Here is a tiny trained network, its code and every weight. The questions are about switching its units off for an input and a target symbol, where a switched-off unit gives its printed mean instead of its output.

import numpy as np


def w(rows, s, z=0):
    codes = np.array(rows[::2]) - 128.0
    scale = np.full(codes.shape[1], s)
    scale[-1] = z or s
    return codes * scale


def norm(h):
    return h / np.sqrt((h * h).mean(-1, keepdims=True) + 1e-5)


def f(y):
    return np.maximum(y, 0)


def softmax(a):
    e = np.exp(a - a.max(-1, keepdims=True))
    return e / e.sum(-1, keepdims=True)


def log_softmax(a):
    a = a - a.max(-1, keepdims=True)
    return a - np.log(np.exp(a).sum(-1, keepdims=True))


def net(x, mask):
    ids = ['γεθλμξσ'.index(c) for c in x.split()]
    T = len(ids)
    res = E[ids] + P[:T]
    u = 0
    for l in range(3):
        q, k, v = (norm(res) @ M[l].T for M in (Q, K, V))
        z = softmax(np.where(np.tri(T) > 0, q @ k.T / 2**0.5, -1e9)) @ v
        res = res + np.where(mask[u], z, O[l][:, -1]) @ O[l][:, :-1]
        u += 1
        y = f(norm(res) @ A[l][:, :-1].T + A[l][:, -1])
        res = res + np.where(mask[u : u + 4], y, B[l][:, -1]) @ B[l][:, :-1]
        u += 4
    return log_softmax(norm(res)[-1] @ U[:, :-1].T + U[:, -1])


Q, K, V, O, A, B = {}, {}, {}, {}, {}, {}
E = w([
[1,176,42],'γ',
[145,88,137],'ε',
[137,144,100],'θ',
[131,110,78],'λ',
[140,91,83],'μ',
[97,28,141],'ξ',
[143,69,112],'σ',
],0.0056)
P = w([
[168,34,7],'0',
[124,178,169],'1',
[127,184,171],'2',
[134,181,172],'3',
[144,199,188],'4',
[170,214,192],'5',
[179,215,216],'6',
[178,219,219],'7',
[180,207,208],'8',
],0.0019)
Q[0] = w([
[178,3,228],'L0H0',
[183,129,119],'L0H0',
],0.0034)
K[0] = w([
[139,254,130],'L0H0',
[52,145,150],'L0H0',
],0.0038)
V[0] = w([
[1,164,131],'L0H0',
[221,30,64],'L0H0',
],0.0018)
O[0] = w([
[72,62,98,79],'L0H0',
[253,152,125,250],'L0H0',
],0.0032,0.0017)
A[0] = w([
[184,113,29,250],'L0N0',
[252,250,173,225],'L0N1',
[5,123,130,125],'L0N2',
[191,197,41,137],'L0N3',
],0.003,0.0014)
B[0] = w([
[118,137,252,238],'L0N0',
[37,17,133,251],'L0N1',
[107,101,54,159],'L0N2',
[144,135,214,186],'L0N3',
],0.0034,0.0021)
Q[1] = w([
[151,5,138],'L1H0',
[141,119,120],'L1H0',
],0.011)
K[1] = w([
[123,253,86],'L1H0',
[145,151,120],'L1H0',
],0.0079)
V[1] = w([
[128,128,128],'L1H0',
[8,199,1],'L1H0',
],0.0026)
O[1] = w([
[128,128,128,128],'L1H0',
[228,2,156,1],'L1H0',
],0.003,0.0022)
A[1] = w([
[55,228,212,235],'L1N0',
[140,133,115,35],'L1N1',
[55,143,67,2],'L1N2',
[110,240,3,82],'L1N3',
],0.0035,0.0014)
B[1] = w([
[116,23,73,251],'L1N0',
[108,118,116,128],'L1N1',
[118,64,34,137],'L1N2',
[29,74,3,146],'L1N3',
],0.0036,0.0029)
Q[2] = w([
[253,201,102],'L2H0',
[139,221,17],'L2H0',
],0.011)
K[2] = w([
[70,57,169],'L2H0',
[136,6,150],'L2H0',
],0.013)
V[2] = w([
[58,96,254],'L2H0',
[15,92,4],'L2H0',
],0.0041)
O[2] = w([
[139,2,37,139],'L2H0',
[18,132,143,253],'L2H0',
],0.0055,0.0027)
A[2] = w([
[215,72,2,4],'L2N0',
[102,64,124,126],'L2N1',
[75,113,169,153],'L2N2',
[174,75,69,58],'L2N3',
],0.0073,0.0038)
B[2] = w([
[132,227,2,165],'L2N0',
[171,111,191,249],'L2N1',
[203,129,98,254],'L2N2',
[70,194,136,165],'L2N3',
],0.006,0.0043)
U = w([
[61,117,89,149],'γ',
[165,153,79,254],'ε',
[34,121,135,69],'θ',
[60,193,161,111],'λ',
[165,208,183,111],'μ',
[125,18,79,123],'ξ',
[253,124,138,78],'σ',
],0.019,0.0088)

Each question gives the input, a string of symbols that net reads in full, and the target symbol t.
The units are the heads (2 rows each of Q, K, V and O) and the neurons (one row each of A and B). Each row of codes is followed by its name. A weight is (code - 128) times the scale printed after its matrix; where a second scale follows, it is the last column's (O, A, B and U).
mask holds one flag per unit, layer by layer, with each layer's heads first. A switched-off unit (its flag False) gives its mean, the last column of its rows in O or B, instead of its output. The means were averaged over made-up inputs and are rounded, as every weight is.
A unit's drop is (log p(t) with every unit on - log p(t) with that unit switched off) / (log p(t) with every unit on - log p(t) with every unit switched off).
The circuit of an input: a set's keep is (log p(t) with only the set's units on - log p(t) with every unit switched off) / (log p(t) with every unit on - log p(t) with every unit switched off). Starting from the 12 units with the biggest drops (on a tie, the unit counted first), units are removed one at a time, each time the one whose removal leaves the highest keep (on an exact tie, the one counted first), for as long as the keep stays at least 0.8.
circuit, biggest first: the units of the circuit, biggest drop first
unit that matters most: the unit with the biggest drop
k most important neurons: the k neurons with the biggest drops, biggest first
k most important neurons of layer l: the k neurons of layer l with the biggest drops, biggest first
drop of u: that unit's drop, to one decimal
input μ σ μ σ λ σ ξ ε, target μ: circuit, biggest first	(L2H0; L0H0)
input ξ ξ ε, target ξ: circuit, biggest first	(L2H0)
input λ ξ ξ μ, target λ: 3 most important neurons	(L0N1; L0N0; L1N3)
input σ ξ λ σ ξ ξ ξ, target σ: 3 most important neurons	(L1N0; L0N1; L0N0)
input σ ξ ξ ξ ξ ε ξ θ, target σ: 3 most important neurons	(L0N1; L0N0; L1N0)
input μ ξ λ ξ, target μ: circuit, biggest first	(L2H0; L1N0; L0N1; L0N0)
input ε σ ε ε μ ξ θ ξ σ, target ε: circuit, biggest first	(L2H0; L2N0; L0N3)
input θ ξ ξ σ ξ ξ, target θ: 3 most important neurons	(L0N0; L1N3; L0N3)
input σ ξ θ, target σ: 2 most important neurons	(L0N0; L1N0)
input σ ξ σ μ, target σ: 2 most important neurons	(L0N1; L1N0)
input σ ξ ξ, target σ: 2 most important neurons	(L0N1; L0N0)
input λ ξ ε, target λ: 3 most important neurons	(L0N1; L0N0; L1N3)
input λ ξ ξ ξ ξ ξ ε ε, target λ: circuit, biggest first	(L0N1; L2H0)
input σ ε λ, target σ: 2 most important neurons	(L1N0; L0N1)
input ξ γ μ σ ε λ, target λ: most important neuron	(L0N0)
input σ λ ε λ, target σ: 3 most important neurons	(L0N0; L1N0; L0N1)
input θ ξ ξ ξ σ, target θ: 2 most important neurons of layer 1	(L1N3; L1N0)
input θ λ ε σ λ, target θ: 2 most important neurons of layer 0	(L0N0; L0N1)
input ε μ λ ε θ σ σ ξ, target ε: 2 most important neurons of layer 1	(L1N0; L1N3)
input μ ξ σ, target μ: unit that matters most	L2H0
input σ λ σ, target σ: drop of L1N0	1.9
